Below is a small trained network, with its code and all its weights. Each question gives an input and a class and asks what happens when units are switched off, that is, made to give their printed mean instead of their output.

import numpy as np


def w(rows, s, z=0):
    codes = np.array(rows[::2]) - 128.0
    scale = np.full(codes.shape[1], s)
    scale[-1] = z or s
    return codes * scale


def norm(h):
    return h / np.sqrt((h * h).mean(-1, keepdims=True) + 1e-5)


def f(y):
    return y / 2 * (1 + np.tanh(0.7978845608 * (y + 0.044715 * y**3)))


def log_softmax(a):
    a = a - a.max(-1, keepdims=True)
    return a - np.log(np.exp(a).sum(-1, keepdims=True))


def net(x, mask):
    res = np.array(x, float).reshape(1, 3) / 4 @ E
    u = 0
    for l in range(2):
        y = f(norm(res) @ A[l][:, :-1].T + A[l][:, -1])
        res = res + np.where(mask[u : u + 11], y, B[l][:, -1]) @ B[l][:, :-1]
        u += 11
    return log_softmax(norm(res)[-1] @ U[:, :-1].T + U[:, -1])


A, B = {}, {}
E = w([
[7,193,254],'x0',
[178,95,239],'x1',
[124,129,130],'x2',
],0.0059)
A[0] = w([
[138,162,33,141],'L0N1',
[150,67,80,36],'L0N2',
[46,102,104,193],'L0N3',
[91,169,182,3],'L0N4',
[97,140,164,33],'L0N5',
[141,127,178,77],'L0N6',
[192,174,175,27],'L0N7',
[247,161,237,29],'L0N8',
[132,201,52,164],'L0N9',
[164,47,146,212],'L0N10',
[93,160,105,228],'L0N11',
],0.011,0.0019)
B[0] = w([
[166,137,175,206],'L0N1',
[130,75,154,176],'L0N2',
[154,209,160,166],'L0N3',
[97,98,142,175],'L0N4',
[140,104,161,145],'L0N5',
[163,146,82,154],'L0N6',
[125,158,85,149],'L0N7',
[143,254,98,254],'L0N8',
[158,193,165,186],'L0N9',
[83,149,177,212],'L0N10',
[212,134,159,163],'L0N11',
],0.0094,0.0054)
A[1] = w([
[200,78,32,145],'L1N1',
[33,100,209,41],'L1N2',
[154,36,231,87],'L1N3',
[220,1,148,74],'L1N4',
[134,136,175,202],'L1N5',
[104,200,86,185],'L1N6',
[89,88,83,76],'L1N7',
[59,159,101,90],'L1N8',
[192,80,41,228],'L1N9',
[34,123,163,150],'L1N10',
[59,211,127,253],'L1N11',
],0.0095,0.0026)
B[1] = w([
[82,118,165,162],'L1N1',
[123,90,102,153],'L1N2',
[254,108,113,170],'L1N3',
[126,36,165,193],'L1N4',
[217,107,64,192],'L1N5',
[202,82,154,193],'L1N6',
[96,160,148,102],'L1N7',
[90,87,124,130],'L1N8',
[10,176,179,168],'L1N9',
[106,63,128,151],'L1N10',
[169,63,84,254],'L1N11',
],0.0065,0.006)
U = w([
[203,251,176,190],'0',
[87,36,234,204],'1',
[234,130,157,212],'2',
[218,143,142,65],'3',
[17,168,56,63],'4',
[11,138,31,31],'5',
[65,134,42,6],'6',
[68,131,50,2],'7',
],0.012,0.0071)

Each question gives the input, the list of numbers given to net, and the class t.
The units are the neurons (one row each of A and B). Each row of codes is followed by its name. A weight is (code - 128) times the scale printed after its matrix; where a second scale follows, it is the last column's (A, B and U).
mask holds one flag per neuron, layer by layer. A switched-off neuron (its flag False) gives its mean, the last column of its row in B, instead of its output. The means were averaged over made-up inputs and are rounded, as every weight is.
A unit's drop is (log p(t) with every unit on - log p(t) with that unit switched off) / (log p(t) with every unit on - log p(t) with every unit switched off).
The circuit of an input: a set's keep is (log p(t) with only the set's units on - log p(t) with every unit switched off) / (log p(t) with every unit on - log p(t) with every unit switched off). Starting from the 12 units with the biggest drops (on a tie, the unit counted first), units are removed one at a time, each time the one whose removal leaves the highest keep (on an exact tie, the one counted first), for as long as the keep stays at least 0.8.
circuit, biggest first: the units of the circuit, biggest drop first
k most important neurons: the k neurons with the biggest drops, biggest first
k most important neurons of layer l: the k neurons of layer l with the biggest drops, biggest first
drop when u is switched off: that unit's drop, to one decimal
input [-6,-2,-1], class 1: most important neuron => [L0N8]
input [-6,-5,2], class 1: circuit, biggest first => [L0N8; L1N9; L1N1; L0N1]
input [-5,6,-2], class 0: 2 most important neurons => [L0N8; L1N4]
input [-4,-8,-4], class 0: 2 most important neurons of layer 1 => [L1N9; L1N11]
input [-6,-8,8], class 0: 3 most important neurons => [L0N9; L0N1; L1N9]
input [-6,7,-5], class 0: 2 most important neurons => [L0N8; L1N11]
input [6,-3,-1], class 1: 2 most important neurons of layer 0 => [L0N8; L0N1]
input [-4,-3,0], class 1: circuit, biggest first => [L0N8; L1N9]
input [3,-2,-6], class 2: 2 most important neurons => [L0N8; L0N11]
input [-6,-5,-6], class 1: circuit, biggest first => [L0N8; L1N9; L1N1; L0N1]
input [-5,3,3], class 1: 3 most important neurons => [L0N3; L1N4; L0N9]
input [-4,-6,-2], class 0: 3 most important neurons => [L0N9; L1N11; L1N9]
input [-5,-6,-6], class 0: 3 most important neurons of layer 0 => [L0N9; L0N1; L0N4]
input [-5,7,4], class 0: 3 most important neurons => [L0N8; L1N4; L1N3]
input [5,-1,2], class 1: circuit, biggest first => [L0N8]
input [-8,-5,-5], class 1: 2 most important neurons => [L0N8; L1N9]
input [3,-6,8], class 2: 2 most important neurons of layer 0 => [L0N8; L0N10]
input [3,-5,8], class 2: 2 most important neurons of layer 1 => [L1N9; L1N11]
input [-8,-6,-5], class 1: 2 most important neurons of layer 1 => [L1N9; L1N1]
input [-4,-7,6], class 0: most important neuron => [L0N9]
input [-5,8,-3], class 0: drop when L0N8 is switched off => 1.2
input [-5,7,-6], class 0: drop when L0N8 is switched off => 1.4
input [-4,7,6], class 0: drop when L0N8 is switched off => 0.6
input [-5,8,4], class 0: drop when L0N8 is switched off => 1.1
